Below is a small trained network, with its code and all its weights. Each question gives an input and a class and asks what happens when units are switched off, that is, made to give their printed mean instead of their output.

import numpy as np


def w(rows, s, z=0):
    codes = np.array(rows[::2]) - 128.0
    scale = np.full(codes.shape[1], s)
    scale[-1] = z or s
    return codes * scale


def f(y):
    return y / 2 * (1 + np.tanh(0.7978845608 * (y + 0.044715 * y**3)))


def log_softmax(a):
    a = a - a.max(-1, keepdims=True)
    return a - np.log(np.exp(a).sum(-1, keepdims=True))


def net(x, mask):
    res = np.array(x, float).reshape(1, 7) / 4 @ E
    y = f(res @ A[0][:, :-1].T + A[0][:, -1])
    res = res + np.where(mask, y, B[0][:, -1]) @ B[0][:, :-1]
    return log_softmax(res[-1] @ U[:, :-1].T + U[:, -1])


A, B = {}, {}
E = w([
[22,132,112,96,108,126,17,132,145,132],'x0',
[117,130,139,132,131,131,133,126,132,125],'x1',
[127,132,164,137,58,83,135,241,186,155],'x2',
[119,133,134,127,120,134,135,125,125,129],'x3',
[110,126,96,149,105,8,168,60,117,103],'x4',
[119,131,137,133,125,132,132,124,127,130],'x5',
[129,129,130,123,118,130,129,125,122,132],'x6',
],0.016)
A[0] = w([
[138,119,134,111,129,129,132,133,128,110,105],'neuron 1',
[135,166,141,104,109,170,117,197,146,130,89],'neuron 2',
[150,141,113,129,153,92,161,55,63,111,129],'neuron 3',
[83,120,142,108,74,138,59,194,176,135,105],'neuron 4',
[98,132,162,108,132,181,64,177,138,159,109],'neuron 5',
[155,97,104,147,137,135,191,89,90,110,123],'neuron 6',
[155,119,162,158,119,76,151,137,125,141,33],'neuron 7',
[131,107,124,158,123,119,126,131,141,139,137],'neuron 8',
[105,125,94,103,185,198,96,69,88,112,48],'neuron 9',
[175,154,147,122,153,249,104,161,126,107,159],'neuron 10',
[117,129,107,100,108,148,153,132,136,133,110],'neuron 11',
[96,128,108,149,89,58,124,118,140,123,5],'neuron 12',
[190,117,165,163,143,143,187,172,129,152,42],'neuron 13',
[135,151,140,130,148,113,154,112,131,113,134],'neuron 14',
[137,97,158,167,156,117,93,117,145,152,124],'neuron 15',
[52,115,87,117,105,126,71,116,110,109,142],'neuron 16',
[112,101,127,111,153,161,113,114,106,131,49],'neuron 17',
[130,181,137,138,121,74,155,177,167,154,48],'neuron 18',
[132,140,148,145,85,69,171,195,156,148,131],'neuron 19',
[114,130,101,110,182,163,118,81,80,124,180],'neuron 20',
[135,140,106,155,139,136,111,127,137,139,107],'neuron 21',
[136,107,140,139,69,90,158,172,169,137,61],'neuron 22',
[68,116,107,103,116,107,63,89,142,128,25],'neuron 23',
[161,118,140,129,107,152,160,146,131,108,59],'neuron 24',
[158,130,141,112,173,229,133,153,110,162,49],'neuron 25',
[137,128,125,88,117,135,151,102,126,124,105],'neuron 26',
[118,158,137,125,112,62,115,125,127,98,63],'neuron 27',
[61,155,122,118,141,93,50,92,135,140,70],'neuron 28',
[127,124,121,159,146,127,109,126,111,132,147],'neuron 29',
[137,141,131,124,120,130,120,125,132,116,125],'neuron 30',
],0.015,0.02)
B[0] = w([
[129,134,125,131,124,154,122,114,123,138,123],'neuron 1',
[100,144,119,159,200,114,88,143,93,135,191],'neuron 2',
[99,181,71,174,126,100,141,115,111,35,226],'neuron 3',
[71,214,99,187,186,118,65,113,75,116,252],'neuron 4',
[74,164,105,144,177,113,83,145,98,104,224],'neuron 5',
[109,141,69,154,129,117,129,101,116,84,208],'neuron 6',
[159,108,94,151,107,105,174,105,156,68,151],'neuron 7',
[137,125,135,124,133,132,118,114,140,123,144],'neuron 8',
[114,129,157,94,152,168,82,194,118,248,187],'neuron 9',
[184,65,177,66,72,144,126,145,173,175,250],'neuron 10',
[139,136,129,124,114,115,98,112,123,131,125],'neuron 11',
[136,116,182,91,168,206,79,200,117,217,160],'neuron 12',
[125,109,176,59,157,173,79,189,124,200,189],'neuron 13',
[116,131,98,148,123,115,129,112,122,101,160],'neuron 14',
[116,140,142,133,111,143,127,122,101,138,129],'neuron 15',
[163,89,196,67,141,164,136,150,134,192,228],'neuron 16',
[132,114,133,119,123,113,98,148,97,155,139],'neuron 17',
[168,103,118,138,93,101,166,88,155,109,173],'neuron 18',
[161,71,178,75,116,170,129,147,142,160,241],'neuron 19',
[176,98,142,120,113,99,169,114,166,112,222],'neuron 20',
[117,141,150,124,111,129,123,137,112,126,124],'neuron 21',
[164,98,132,133,99,108,171,77,162,129,190],'neuron 22',
[201,88,118,153,62,90,198,65,184,65,179],'neuron 23',
[116,136,158,113,132,135,107,144,121,164,144],'neuron 24',
[177,87,107,168,62,72,231,41,156,67,190],'neuron 25',
[120,135,122,145,131,120,116,125,116,111,135],'neuron 26',
[146,82,158,112,132,161,126,169,130,191,158],'neuron 27',
[170,72,150,122,83,133,167,132,158,124,202],'neuron 28',
[117,142,143,133,111,146,136,153,134,109,144],'neuron 29',
[126,103,126,131,154,139,131,145,142,108,127],'neuron 30',
],0.013,0.021)
U = w([
[178,65,93,126,24,86,251,66,185,75,253],'0',
[129,88,154,91,143,147,88,160,151,230,68],'1',
[18,246,2,196,216,94,86,95,75,54,52],'2',
],0.0076,0.0036)

Each question gives the input, the list of numbers given to net, and the class t.
The units are the neurons (one row each of A and B). Each row of codes is followed by its name. A weight is (code - 128) times the scale printed after its matrix; where a second scale follows, it is the last column's (A, B and U).
mask holds one flag per neuron, in row order. A switched-off neuron (its flag False) gives its mean, the last column of its row in B, instead of its output. The means were averaged over made-up inputs and are rounded, as every weight is.
A unit's drop is (log p(t) with every unit on - log p(t) with that unit switched off) / (log p(t) with every unit on - log p(t) with every unit switched off).
The circuit of an input: a set's keep is (log p(t) with only the set's units on - log p(t) with every unit switched off) / (log p(t) with every unit on - log p(t) with every unit switched off). Starting from the 12 units with the biggest drops (on a tie, the unit counted first), units are removed one at a time, each time the one whose removal leaves the highest keep (on an exact tie, the one counted first), for as long as the keep stays at least 0.8.
units of the circuit, in order: the units of the circuit, biggest drop first
unit that matters most: the unit with the biggest drop
k most important neurons: the k neurons with the biggest drops, biggest first
drop of u: that unit's drop, to one decimal
input [4,1,1,3,0,4,1], class 2: 2 most important neurons -> neuron 10; neuron 19
input [-1,-5,-8,3,-4,4,-4], class 0: 2 most important neurons -> neuron 25; neuron 20
input [-6,6,3,2,-2,8,3], class 1: units of the circuit, in order -> neuron 13
input [-6,-3,5,-1,0,-8,2], class 1: 2 most important neurons -> neuron 13; neuron 25
input [-3,-5,4,-6,0,-6,3], class 1: 3 most important neurons -> neuron 25; neuron 23; neuron 3
input [-4,-2,2,8,0,7,-1], class 1: 2 most important neurons -> neuron 25; neuron 23
input [6,0,2,0,0,6,4], class 2: 2 most important neurons -> neuron 4; neuron 10
input [0,-7,0,1,-5,-8,-6], class 0: 2 most important neurons -> neuron 25; neuron 10
input [1,3,2,3,3,-3,-7], class 1: 3 most important neurons -> neuron 25; neuron 23; neuron 3
input [-8,-5,1,5,-2,-1,-1], class 1: 3 most important neurons -> neuron 13; neuron 23; neuron 20
input [1,5,3,1,-7,3,-3], class 2: 2 most important neurons -> neuron 4; neuron 5
input [8,-5,3,-2,6,-1,8], class 1: 2 most important neurons -> neuron 12; neuron 16
input [-4,-6,0,-6,-8,4,2], class 0: 2 most important neurons -> neuron 25; neuron 9
input [2,4,5,-8,-4,4,-1], class 2: unit that matters most -> neuron 4
input [-4,-6,-1,-8,-7,-4,-3], class 0: drop of neuron 25 -> 7.5
input [-5,-4,8,4,-1,3,-6], class 1: drop of neuron 13 -> 2.2
input [4,-8,3,-5,4,1,5], class 1: drop of neuron 19 -> 0.0
